Here is a tiny trained network, its code and every weight. The questions are about switching its units off for an input and a target symbol, where a switched-off unit gives its printed mean instead of its output.

import numpy as np


def w(rows, s, z=0):
    codes = np.array(rows[::2]) - 128.0
    scale = np.full(codes.shape[1], s)
    scale[-1] = z or s
    return codes * scale


def f(y):
    return y / 2 * (1 + np.tanh(0.7978845608 * (y + 0.044715 * y**3)))


def softmax(a):
    e = np.exp(a - a.max(-1, keepdims=True))
    return e / e.sum(-1, keepdims=True)


def log_softmax(a):
    a = a - a.max(-1, keepdims=True)
    return a - np.log(np.exp(a).sum(-1, keepdims=True))


def net(x, mask):
    ids = ['ΓΔΘΞΠησφ'.index(c) for c in x.split()]
    T = len(ids)
    res = E[ids] + P[:T]
    r = res
    for j in range(3):
        rows = slice(4 * j, 4 * j + 4)
        q, k, v = (r @ M[0][rows].T for M in (Q, K, V))
        z = softmax(np.where(np.tri(T) > 0, q @ k.T / 4**0.5, -1e9)) @ v
        o = O[0][rows]
        res = res + np.where(mask[j], z, o[:, -1]) @ o[:, :-1]
    y = f(res @ A[0][:, :-1].T + A[0][:, -1])
    res = res + np.where(mask[3:7], y, B[0][:, -1]) @ B[0][:, :-1]
    return log_softmax(res[-1] @ U[:, :-1].T + U[:, -1])


Q, K, V, O, A, B = {}, {}, {}, {}, {}, {}
E = w([
[174,74,154,91,82],'Γ',
[214,136,214,146,70],'Δ',
[120,60,80,131,212],'Θ',
[148,115,172,199,205],'Ξ',
[224,184,139,198,157],'Π',
[203,149,95,157,119],'η',
[227,114,40,75,71],'σ',
[2,51,196,109,33],'φ',
],0.008)
P = w([
[193,94,179,29,196],'0',
[175,151,74,195,128],'1',
[191,139,54,178,113],'2',
[175,112,61,170,114],'3',
[178,75,69,164,85],'4',
[191,47,73,158,59],'5',
[195,11,81,163,45],'6',
[199,6,85,172,32],'7',
[211,2,100,188,32],'8',
],0.0052)
Q[0] = w([
[64,181,175,95,154],'head 1',
[54,197,169,95,146],'head 1',
[147,132,106,132,81],'head 1',
[219,42,66,171,142],'head 1',
[111,162,136,158,206],'head 2',
[144,89,124,101,52],'head 2',
[183,77,109,135,91],'head 2',
[72,183,141,98,137],'head 2',
[14,144,200,82,78],'head 3',
[238,62,79,189,154],'head 3',
[10,160,202,71,81],'head 3',
[243,61,84,192,160],'head 3',
],0.011)
K[0] = w([
[149,213,162,114,235],'head 1',
[138,218,163,138,238],'head 1',
[81,71,117,187,111],'head 1',
[135,63,95,117,2],'head 1',
[161,160,57,159,50],'head 2',
[103,96,206,88,216],'head 2',
[106,74,179,47,140],'head 2',
[138,179,95,224,135],'head 2',
[55,105,94,220,35],'head 3',
[178,110,195,26,224],'head 3',
[62,111,83,223,37],'head 3',
[177,112,190,29,213],'head 3',
],0.0091)
V[0] = w([
[77,72,151,156,104],'head 1',
[81,129,190,209,163],'head 1',
[108,186,195,217,188],'head 1',
[74,76,155,171,119],'head 1',
[142,188,137,187,183],'head 2',
[162,154,90,122,71],'head 2',
[82,71,149,93,196],'head 2',
[172,156,71,108,114],'head 2',
[73,44,215,114,130],'head 3',
[107,166,139,182,204],'head 3',
[145,89,28,85,122],'head 3',
[87,89,2,115,194],'head 3',
],0.0088)
O[0] = w([
[89,139,168,56,181,95],'head 1',
[106,74,185,88,144,16],'head 1',
[120,54,181,116,111,2],'head 1',
[90,120,173,64,184,79],'head 1',
[159,33,198,176,84,105],'head 2',
[130,142,74,63,31,143],'head 2',
[91,161,154,204,224,133],'head 2',
[130,140,100,134,59,164],'head 2',
[198,195,217,120,253,117],'head 3',
[193,36,101,236,135,84],'head 3',
[59,182,121,160,108,188],'head 3',
[39,141,118,247,162,144],'head 3',
],0.0078,0.0082)
A[0] = w([
[86,135,65,238,54,128],'neuron 1',
[200,36,122,201,102,205],'neuron 2',
[73,179,97,126,105,198],'neuron 3',
[172,160,130,199,254,254],'neuron 4',
],0.0063,0.0032)
B[0] = w([
[113,135,117,213,70,252],'neuron 1',
[169,13,116,196,113,162],'neuron 2',
[91,187,150,128,99,196],'neuron 3',
[120,144,146,170,254,181],'neuron 4',
],0.006,0.012)
U = w([
[12,170,130,104,71,117],'Γ',
[216,121,168,31,106,75],'Δ',
[73,147,128,95,213,88],'Θ',
[61,115,184,211,170,100],'Ξ',
[170,46,161,156,142,119],'Π',
[124,3,124,121,72,89],'η',
[164,149,71,155,113,156],'σ',
[96,175,152,28,174,254],'φ',
],0.0056,0.0036)

Each question gives the input, a string of symbols that net reads in full, and the target symbol t.
The units are the heads (4 rows each of Q, K, V and O) and the neurons (one row each of A and B). Each row of codes is followed by its name. A weight is (code - 128) times the scale printed after its matrix; where a second scale follows, it is the last column's (O, A, B and U).
mask holds one flag per unit, heads first, then neurons. A switched-off unit (its flag False) gives its mean, the last column of its rows in O or B, instead of its output. The means were averaged over made-up inputs and are rounded, as every weight is.
A unit's drop is (log p(t) with every unit on - log p(t) with that unit switched off) / (log p(t) with every unit on - log p(t) with every unit switched off).
The circuit of an input: a set's keep is (log p(t) with only the set's units on - log p(t) with every unit switched off) / (log p(t) with every unit on - log p(t) with every unit switched off). Starting from all 7 units, units are removed one at a time, each time the one whose removal leaves the highest keep (on an exact tie, the one counted first), for as long as the keep stays at least 0.8.
units of the circuit, in order: the units of the circuit, biggest drop first
top k neurons: the k neurons with the biggest drops, biggest first
heads that matter: for each layer, one digit per head in row order, 1 if its drop is at least 0.15 and else 0, layers parted by /
drop when u is switched off: that unit's drop, to one decimal
input Θ Π Ξ Θ, target Ξ: heads that matter	011
input σ σ σ σ Γ Π, target Γ: heads that matter	011
input Π η Δ σ σ, target η: units of the circuit, in order	(head 3; head 2; neuron 2)
input Π Γ σ σ Δ Γ Θ, target η: heads that matter	001
input Π Δ Π Θ σ σ Π Ξ, target η: units of the circuit, in order	(head 3; head 2; neuron 2)
input Δ Ξ σ Γ, target Δ: units of the circuit, in order	(head 3; neuron 1)
input Θ η Θ Θ σ Γ Π Ξ Γ, target Ξ: units of the circuit, in order	(head 3; head 2)
input Ξ Γ σ σ Θ Ξ Θ Π, target Π: heads that matter	001
input σ η Ξ σ Π Θ φ, target φ: units of the circuit, in order	(head 3; head 1; neuron 1)
input σ σ Δ Ξ σ φ, target φ: units of the circuit, in order	(head 3; neuron 1; head 1)
input Θ Θ Ξ Ξ σ Θ σ Π η, target Ξ: units of the circuit, in order	(head 3; head 2; neuron 4)
input σ σ σ Δ Θ Θ σ, target Γ: heads that matter	001
input Θ Θ Θ Ξ, target Ξ: heads that matter	011
input Ξ η σ, target Π: units of the circuit, in order	(head 3; head 2; neuron 2)
input σ Γ Θ η, target Γ: heads that matter	001
input Ξ Θ Δ σ Θ σ Ξ, target Π: units of the circuit, in order	(head 3; neuron 2)
input Ξ Ξ σ σ Γ σ Γ, target Π: top 2 neurons	(neuron 2; neuron 3)
input Π Π σ Θ η Γ, target η: top 3 neurons	(neuron 2; neuron 4; neuron 3)
input Ξ σ σ Δ, target Π: top neuron	(neuron 2)
input Θ Θ σ σ, target Ξ: top neuron	(neuron 4)
input σ Δ σ, target Γ: top neuron	(neuron 3)
input σ σ σ σ σ φ Θ Δ, target Γ: drop when neuron 1 is switched off	-0.1
input Π Θ Ξ Δ σ Π Ξ, target η: drop when neuron 3 is switched off	0.0
input Π η Θ η, target η: drop when head 1 is switched off	0.2
input Θ σ σ Γ Θ η, target Ξ: drop when neuron 4 is switched off	0.2
